array([[391, 906, 695,  60, 207, 815, 813, 216,  79, 643, 915, 379,   3,
        396, 928],
       [ 73, 258, 788, 822, 352,  48, 397, 861, 756, 227, 111, 602, 881,
        529,  92],
       [263, 820, 796, 329,  28, 464, 926, 667, 108, 121, 649, 901, 517,
         48, 280]])
What is the median of all entries? 397
What is the entry just left of the smallest entry? 379
The entry just left of 329: 796
What is the entry just right of the centre entry? 756
The entry just right of 227 is 111
What is the entry just left of 643? 79
What is the centre entry? 861
The entry just left of 881: 602
The entry just right of 695: 60
The entry just right of 517 -> 48
The entry just left of 820 is 263
What is the entry just right of 258? 788
The entry just right of 391: 906
The entry just left of 649 is 121
The entry just right of 667: 108

((7, 14, 28, 37), (21, 14, 13, 2), (2, 9, 10, 5), (-7, 24, 10, 13), (-3, 36, -37, 4), (13, 19, 23, 17), (-2, 6, -1, 26), (16, -5, 14, 0))
The entry just right of the smallest entry: 4
The entry just left of the largest entry?
A: 28
The entry just right of 23 is 17
The entry just left of the smallest entry?
A: 36
The entry just left of 17?
A: 23
